Below are the code and all the weights of a small trained network. Each question names an input and a class and asks about switching units off, where a switched-off unit gives its printed mean instead of its output.

import numpy as np


def w(rows, s, z=0):
    codes = np.array(rows[::2]) - 128.0
    scale = np.full(codes.shape[1], s)
    scale[-1] = z or s
    return codes * scale


def norm(h):
    return h / np.sqrt((h * h).mean(-1, keepdims=True) + 1e-5)


def f(y):
    return np.maximum(y, 0)


def log_softmax(a):
    a = a - a.max(-1, keepdims=True)
    return a - np.log(np.exp(a).sum(-1, keepdims=True))


def net(x, mask):
    res = np.array(x, float).reshape(1, 8) / 4 @ E
    u = 0
    for l in range(2):
        y = f(norm(res) @ A[l][:, :-1].T + A[l][:, -1])
        res = res + np.where(mask[u : u + 6], y, B[l][:, -1]) @ B[l][:, :-1]
        u += 6
    return log_softmax(norm(res)[-1] @ U[:, :-1].T + U[:, -1])


A, B = {}, {}
E = w([
[114,126,54,72,188,136,119,143,76,61],'x0',
[126,121,97,125,110,141,125,167,111,103],'x1',
[90,137,183,38,171,171,179,59,132,173],'x2',
[163,147,98,119,181,111,68,79,138,109],'x3',
[178,142,78,254,114,87,54,95,141,125],'x4',
[119,119,64,129,127,142,162,187,134,120],'x5',
[143,127,70,81,150,129,87,152,63,55],'x6',
[145,125,116,153,107,108,126,114,122,97],'x7',
],0.0065)
A[0] = w([
[97,130,187,238,103,124,192,178,146,173,36],'L0N0',
[143,115,30,205,111,88,115,234,103,42,79],'L0N1',
[134,135,130,104,190,77,105,48,108,106,119],'L0N2',
[90,124,109,9,134,158,228,185,97,120,24],'L0N3',
[140,126,148,184,86,118,178,141,157,153,38],'L0N4',
[98,125,177,63,162,91,155,196,94,95,10],'L0N5',
],0.013,0.0012)
B[0] = w([
[177,111,162,100,105,32,131,79,145,183,204],'L0N0',
[150,249,2,188,173,136,97,161,129,120,254],'L0N1',
[123,97,174,153,168,139,154,75,89,59,187],'L0N2',
[64,115,127,3,91,210,113,146,182,114,250],'L0N3',
[105,100,141,123,152,57,105,131,170,172,176],'L0N4',
[121,96,168,149,95,225,209,146,194,137,196],'L0N5',
],0.011,0.015)
A[1] = w([
[119,112,163,179,118,135,140,90,11,102,5],'L1N0',
[159,83,202,192,46,16,155,155,102,248,59],'L1N1',
[167,79,196,207,120,142,159,156,54,112,48],'L1N2',
[155,205,10,198,131,130,78,215,45,113,27],'L1N3',
[130,165,114,186,140,63,107,169,97,166,60],'L1N4',
[132,89,147,46,85,135,122,158,79,146,15],'L1N5',
],0.012,0.0013)
B[1] = w([
[141,119,138,133,209,90,116,142,100,113,151],'L1N0',
[160,85,132,96,65,33,86,133,111,177,204],'L1N1',
[115,119,132,172,185,117,115,79,139,118,141],'L1N2',
[168,231,84,246,78,160,162,175,70,143,250],'L1N3',
[93,127,116,62,128,183,142,157,116,108,179],'L1N4',
[91,90,108,172,117,167,116,165,109,102,166],'L1N5',
],0.014,0.015)
U = w([
[165,229,28,199,122,152,144,162,94,138,213],'0',
[57,78,140,26,108,250,173,138,184,119,142],'1',
[137,81,175,149,241,106,135,41,92,82,6],'2',
[167,71,145,88,81,1,102,97,137,218,200],'3',
],0.0085,0.0016)

Each question gives the input, the list of numbers given to net, and the class t.
The units are the neurons (one row each of A and B). Each row of codes is followed by its name. A weight is (code - 128) times the scale printed after its matrix; where a second scale follows, it is the last column's (A, B and U).
mask holds one flag per neuron, layer by layer. A switched-off neuron (its flag False) gives its mean, the last column of its row in B, instead of its output. The means were averaged over made-up inputs and are rounded, as every weight is.
A unit's drop is (log p(t) with every unit on - log p(t) with that unit switched off) / (log p(t) with every unit on - log p(t) with every unit switched off).
The circuit of an input: a set's keep is (log p(t) with only the set's units on - log p(t) with every unit switched off) / (log p(t) with every unit on - log p(t) with every unit switched off). Starting from all 12 units, units are removed one at a time, each time the one whose removal leaves the highest keep (on an exact tie, the one counted first), for as long as the keep stays at least 0.8.
units of the circuit, in order: the units of the circuit, biggest drop first
unit that matters most: the unit with the biggest drop
top k neurons: the k neurons with the biggest drops, biggest first
k most important neurons of layer l: the k neurons of layer l with the biggest drops, biggest first
drop when u is switched off: that unit's drop, to one decimal
input [-7,4,-7,2,-1,8,-7,6], class 3: units of the circuit, in order : L0N0
input [-5,7,0,-1,-3,-7,2,6], class 3: 2 most important neurons of layer 0 : L0N1, L0N3
input [3,-1,-5,7,2,-7,-3,-7], class 2: units of the circuit, in order : L0N2, L1N3
input [-6,0,6,2,8,5,6,-8], class 2: top 2 neurons : L0N1, L0N3
input [8,0,-1,-6,-2,8,5,-8], class 1: 2 most important neurons of layer 0 : L0N3, L0N5
input [1,1,4,8,1,3,-8,-5], class 2: top 2 neurons : L0N1, L0N3
input [2,7,2,0,-2,-4,5,8], class 1: 2 most important neurons of layer 0 : L0N3, L0N5
input [6,5,4,5,-1,-8,5,4], class 2: 2 most important neurons of layer 0 : L0N2, L0N3
input [1,6,-3,-7,3,-6,-1,-6], class 3: top 2 neurons : L0N0, L1N1
input [-3,4,3,4,-4,-7,0,3], class 2: top 2 neurons : L0N3, L0N2
input [-3,1,7,6,2,8,-3,4], class 2: 2 most important neurons of layer 1 : L1N3, L1N1
input [-7,1,4,4,-7,4,-5,0], class 1: drop when L0N3 is switched off : 0.8
input [-4,8,6,-6,1,7,1,0], class 1: drop when L0N3 is switched off : 1.0
input [-5,1,-6,8,-1,-3,-3,-8], class 3: unit that matters most : L0N1
input [4,-8,2,6,3,2,-5,7], class 2: drop when L0N1 is switched off : 0.2
